-3 3 -16 -7 51 19 -5 12 -5 -11 -8
-3 -4 -9 -2 44 19 -6 0 -18 -22 -8
-3 8 -16 -13 31 10 -3 20 19 10 -8
0 -7 4 3 31 14 -3 -13 -29 -24 -8
:
0 -7 4 3 31 14 -3 -13 -29 -24 -8
-3 8 -16 -13 31 10 -3 20 19 10 -8
-3 -4 -9 -2 44 19 -6 0 -18 -22 -8
-3 3 -16 -7 51 19 -5 12 -5 -11 -8

12 8 23 24 10 20 9 15 9 20 26 18
23 22 -15 -16 23 -12 22 27 22 -12 -16 -11
-40 4 -20 -22 5 -19 4 -47 4 -19 -24 -17
-23 -11 17 17 -11 13 -11 -27 -11 13 18 13
-22 2 15 16 2 12 2 -28 2 12 16 12
43 -2 26 27 -2 23 -2 46 -2 23 29 21
-32 0 6 6 0 4 0 -38 0 3 7 3
26 -37 -9 -9 -38 -6 -37 34 -37 -6 -9 -6
:
26 -37 -9 -9 -38 -6 -37 34 -37 -6 -9 -6
-32 0 6 6 0 4 0 -38 0 3 7 3
43 -2 26 27 -2 23 -2 46 -2 23 29 21
-22 2 15 16 2 12 2 -28 2 12 16 12
-23 -11 17 17 -11 13 -11 -27 -11 13 18 13
-40 4 -20 -22 5 -19 4 -47 4 -19 -24 -17
23 22 -15 -16 23 -12 22 27 22 -12 -16 -11
12 8 23 24 10 20 9 15 9 20 26 18

41 -9 -7
38 -3 -17
-6 19 -37
5 16 -39
-34 18 -17
26 8 -33
16 13 -37
-17 20 -33
33 2 -26
-27 20 -26
:
-27 20 -26
33 2 -26
-17 20 -33
16 13 -37
26 8 -33
-34 18 -17
5 16 -39
-6 19 -37
38 -3 -17
41 -9 -7

2 2 35 2 -22 -23 2 21 2 -46
2 2 41 2 21 21 2 -16 2 -50
1 1 25 1 -31 -32 1 28 1 -32
-1 -1 -27 -1 30 30 -1 -26 -1 37
1 1 16 1 35 36 1 -30 1 -24
1 1 33 1 -21 -21 1 19 1 -44
-2 -3 -42 -3 -21 -21 -3 16 -3 51
2 2 33 2 27 28 2 -22 2 -42
:
2 2 33 2 27 28 2 -22 2 -42
-2 -3 -42 -3 -21 -21 -3 16 -3 51
1 1 33 1 -21 -21 1 19 1 -44
1 1 16 1 35 36 1 -30 1 -24
-1 -1 -27 -1 30 30 -1 -26 -1 37
1 1 25 1 -31 -32 1 28 1 -32
2 2 41 2 21 21 2 -16 2 -50
2 2 35 2 -22 -23 2 21 2 -46

-47 4
-49 4
-15 4
-1 2
-37 1
-52 4
-42 8
:
-42 8
-52 4
-37 1
-1 2
-15 4
-49 4
-47 4

1 -2 11 -4 -4 8 52 -4 -2 -16
0 0 -54 1 1 -14 29 1 0 8
0 0 45 -1 -1 49 -13 -1 -1 -2
:
0 0 45 -1 -1 49 -13 -1 -1 -2
0 0 -54 1 1 -14 29 1 0 8
1 -2 11 -4 -4 8 52 -4 -2 -16
---
-45 -37 16 -41 13 13 -29 23 8 -37 18 24
14 18 -14 11 0 -10 17 -2 -6 15 -13 -16
10 18 -18 5 2 -9 16 1 -10 15 -19 -18
-1 -7 13 5 2 -4 8 1 10 -11 18 9
-40 -21 -9 -42 15 7 -17 25 -11 -23 -10 5
-13 -3 -3 -11 8 -6 11 11 0 -8 2 -2
-15 -12 -2 -19 6 10 -24 11 -4 -9 -7 3
:
-45 16 13 -29 8 18
14 -14 0 17 -6 -13
10 -18 2 16 -10 -19
-1 13 2 8 10 18
-40 -9 15 -17 -11 -10
-13 -3 8 11 0 2
-15 -2 6 -24 -4 -7

-39 -37 4 0 13 25 -1 1
3 -18 5 -1 -2 11 0 -1
6 -1 12 0 -8 -28 1 0
23 27 2 -1 -14 -45 1 -3
16 -10 -9 1 3 -9 0 7
-1 -35 14 0 -13 4 1 0
17 19 11 0 -14 -8 1 1
-23 -38 9 1 3 37 -1 3
:
-39 4 13 -1
3 5 -2 0
6 12 -8 1
23 2 -14 1
16 -9 3 0
-1 14 -13 1
17 11 -14 1
-23 9 3 -1

23 15 36 39
-7 -4 -11 -12
21 13 32 35
-3 -2 -5 -5
:
23 36
-7 -11
21 32
-3 -5

26 17 15 -2 37 -13 -19 -19 22 28 39
29 18 15 -2 40 -12 -20 -22 23 31 43
:
26 15 37 -19 22 39
29 15 40 -20 23 43

-5 15 15 17 14 19 9 14 9 13 3
-8 -19 -12 -7 -6 -6 2 -8 -5 -8 -9
55 -33 -33 -44 -40 -36 -33 -48 -31 -37 -38
-1 16 10 9 8 -1 4 -5 5 4 10
-25 8 34 23 24 31 28 24 25 28 36
:
-5 15 14 9 9 3
-8 -12 -6 2 -5 -9
55 -33 -40 -33 -31 -38
-1 10 8 4 5 10
-25 34 24 28 25 36

24 -2 -31 23 -30 -26 -27 19 -17 7 -26 -29 -29
38 10 -40 37 -40 -38 -33 33 -9 13 -23 -40 -42
:
24 -31 -30 -27 -17 -26 -29
38 -40 -40 -33 -9 -23 -42

-21 -12 42 4 -3 -13 12 8 -25
9 1 -10 -2 5 3 -1 1 11
5 -1 17 -1 -17 -10 9 13 -26
-8 3 -17 2 -2 16 -7 -11 15
5 2 -9 -1 4 3 -3 -2 9
-9 -7 30 2 -3 -13 10 9 -22
-3 -1 12 1 -6 -6 3 3 -14
-1 2 -10 0 4 6 -4 -6 11
2 5 -17 0 0 9 -6 -7 11
:
-21 42 -3 12 -25
9 -10 5 -1 11
5 17 -17 9 -26
-8 -17 -2 -7 15
5 -9 4 -3 9
-9 30 -3 10 -22
-3 12 -6 3 -14
-1 -10 4 -4 11
2 -17 0 -6 11

-45 -4 -23 -39 12 -26 0 28 7
39 -28 44 -51 -18 30 12 -49 -20
:
-45 -23 12 0 7
39 44 -18 12 -20

-1 -1 -14 3 -14 12 4 -12 0 2 4
-1 -6 8 0 7 2 -6 3 2 -1 0
-3 -16 55 -6 52 -19 -29 36 9 -11 -9
-1 0 12 -4 14 -13 -4 10 2 -3 -3
-2 10 -25 -1 -19 4 14 -12 -2 -2 3
-1 2 -39 7 -37 30 13 -29 -2 5 9
0 -7 30 -3 28 -6 -15 21 3 -8 -7
-2 -6 33 -6 34 -18 -15 24 5 -9 -6
:
-1 -14 -14 4 0 4
-1 8 7 -6 2 0
-3 55 52 -29 9 -9
-1 12 14 -4 2 -3
-2 -25 -19 14 -2 3
-1 -39 -37 13 -2 9
0 30 28 -15 3 -7
-2 33 34 -15 5 -6
